Here is a tiny trained network, its code and every weight. The questions are about switching its units off for an input and a class, where a switched-off unit gives its printed mean instead of its output.

import numpy as np


def w(rows, s, z=0):
    codes = np.array(rows[::2]) - 128.0
    scale = np.full(codes.shape[1], s)
    scale[-1] = z or s
    return codes * scale


def f(y):
    return y / 2 * (1 + np.tanh(0.7978845608 * (y + 0.044715 * y**3)))


def log_softmax(a):
    a = a - a.max(-1, keepdims=True)
    return a - np.log(np.exp(a).sum(-1, keepdims=True))


def net(x, mask):
    res = np.array(x, float).reshape(1, 6) / 4 @ E
    y = f(res @ A[0][:, :-1].T + A[0][:, -1])
    res = res + np.where(mask, y, B[0][:, -1]) @ B[0][:, :-1]
    return log_softmax(res[-1] @ U[:, :-1].T + U[:, -1])


A, B = {}, {}
E = w([
[232,129,103,80,254,59,124,130,153],'x0',
[184,136,120,93,59,123,221,187,193],'x1',
[134,70,23,142,80,68,123,45,138],'x2',
[55,170,129,13,83,85,95,119,144],'x3',
[204,157,206,112,58,136,85,53,117],'x4',
[117,88,162,169,121,27,22,222,192],'x5',
],0.0091)
A[0] = w([
[69,117,147,173,226,115,25,83,107,22],'N1',
[68,102,57,147,187,102,135,229,153,31],'N2',
[207,122,119,94,206,47,88,171,150,56],'N3',
[107,139,127,61,118,103,96,140,142,34],'N4',
[178,123,109,118,80,109,174,206,176,52],'N5',
[159,136,115,83,186,137,164,86,120,93],'N6',
[81,124,89,132,153,149,179,151,120,49],'N7',
[207,124,173,132,89,118,83,99,137,16],'N8',
[154,95,34,168,97,60,101,96,152,33],'N9',
[115,144,170,125,157,174,136,167,117,60],'N10',
[177,116,130,118,85,94,175,200,172,19],'N11',
[192,104,129,252,156,143,133,161,134,15],'N12',
[155,102,148,168,118,37,37,213,177,3],'N13',
[71,142,130,21,133,90,99,140,146,80],'N14',
[129,153,234,112,189,141,123,214,135,32],'N15',
[59,115,147,206,44,133,122,170,124,2],'N16',
[208,125,207,126,81,111,67,100,135,96],'N17',
],0.015,0.0044)
B[0] = w([
[186,166,162,3,86,116,137,171,94,222],'N1',
[35,187,162,136,185,76,140,103,115,235],'N2',
[99,111,169,121,131,201,48,136,213,231],'N3',
[176,110,150,174,115,89,127,137,135,168],'N4',
[168,143,148,43,113,120,110,153,70,199],'N5',
[105,126,135,159,114,205,133,122,134,196],'N6',
[90,163,151,144,153,120,142,104,112,179],'N7',
[73,162,155,128,155,83,131,116,130,177],'N8',
[112,78,28,97,107,87,114,110,143,210],'N9',
[116,108,72,120,121,119,131,106,135,172],'N10',
[167,157,153,47,95,120,137,152,117,192],'N11',
[209,98,161,234,120,73,136,163,133,213],'N12',
[134,134,96,182,118,206,205,87,74,248],'N13',
[196,100,146,225,140,96,140,159,125,207],'N14',
[113,77,34,106,101,87,113,97,140,216],'N15',
[121,108,155,116,147,209,58,132,216,209],'N16',
[47,170,137,130,193,93,145,130,114,203],'N17',
],0.024,0.017)
U = w([
[52,197,184,158,209,39,131,100,119,116],'0',
[132,105,184,146,132,206,46,129,210,88],'1',
[200,166,175,53,81,103,131,168,68,135],'2',
[122,47,12,130,98,37,105,80,145,99],'3',
[220,85,193,255,133,36,126,172,131,111],'4',
[136,149,125,189,115,252,223,70,64,252],'5',
],0.0089,0.004)

Each question gives the input, the list of numbers given to net, and the class t.
The units are the neurons (one row each of A and B). Each row of codes is followed by its name. A weight is (code - 128) times the scale printed after its matrix; where a second scale follows, it is the last column's (A, B and U).
mask holds one flag per neuron, in row order. A switched-off neuron (its flag False) gives its mean, the last column of its row in B, instead of its output. The means were averaged over made-up inputs and are rounded, as every weight is.
A unit's drop is (log p(t) with every unit on - log p(t) with that unit switched off) / (log p(t) with every unit on - log p(t) with every unit switched off).
The circuit of an input: a set's keep is (log p(t) with only the set's units on - log p(t) with every unit switched off) / (log p(t) with every unit on - log p(t) with every unit switched off). Starting from the 12 units with the biggest drops (on a tie, the unit counted first), units are removed one at a time, each time the one whose removal leaves the highest keep (on an exact tie, the one counted first), for as long as the keep stays at least 0.8.
units of the circuit, in order: the units of the circuit, biggest drop first
unit that matters most: the unit with the biggest drop
k most important neurons: the k neurons with the biggest drops, biggest first
drop of u: that unit's drop, to one decimal
input [-8,7,1,7,6,-3], class 1: 4 most important neurons	(N16; N1; N12; N2)
input [0,-8,1,4,-5,-2], class 2: unit that matters most	N1
input [3,8,-8,-7,-2,-2], class 2: 4 most important neurons	(N5; N11; N9; N14)
input [-5,-3,-6,-8,3,6], class 4: 2 most important neurons	(N12; N9)
input [-2,7,-5,-8,-4,-4], class 4: 2 most important neurons	(N12; N1)
input [5,-7,7,-8,3,-3], class 4: 3 most important neurons	(N12; N15; N5)
input [-1,0,-7,8,8,-4], class 0: 2 most important neurons	(N17; N12)
input [-2,8,2,-8,7,6], class 2: 3 most important neurons	(N5; N11; N2)
input [1,-1,0,2,1,-5], class 5: 3 most important neurons	(N3; N16; N1)
input [-1,-1,5,0,4,4], class 3: 4 most important neurons	(N9; N2; N7; N6)
input [3,8,3,-7,-4,0], class 2: 2 most important neurons	(N5; N11)
input [4,6,5,-3,1,6], class 2: 2 most important neurons	(N5; N11)
input [2,8,1,5,8,7], class 0: 2 most important neurons	(N17; N8)
input [-3,6,-1,-7,-5,-5], class 4: units of the circuit, in order	(N12)
input [-6,6,-5,7,4,1], class 4: 2 most important neurons	(N14; N3)
input [1,-6,4,8,7,6], class 4: 2 most important neurons	(N14; N4)
input [-5,-5,3,-2,-1,-5], class 1: units of the circuit, in order	(N13; N2)
input [8,-2,4,3,2,5], class 1: drop of N3	8.6
input [-3,0,-7,7,7,8], class 5: drop of N2	0.9
input [-6,-7,8,-7,3,-4], class 3: units of the circuit, in order	(N9)
input [2,-8,7,5,2,7], class 2: drop of N1	4.8
input [8,6,-4,4,-1,0], class 1: drop of N3	6.3
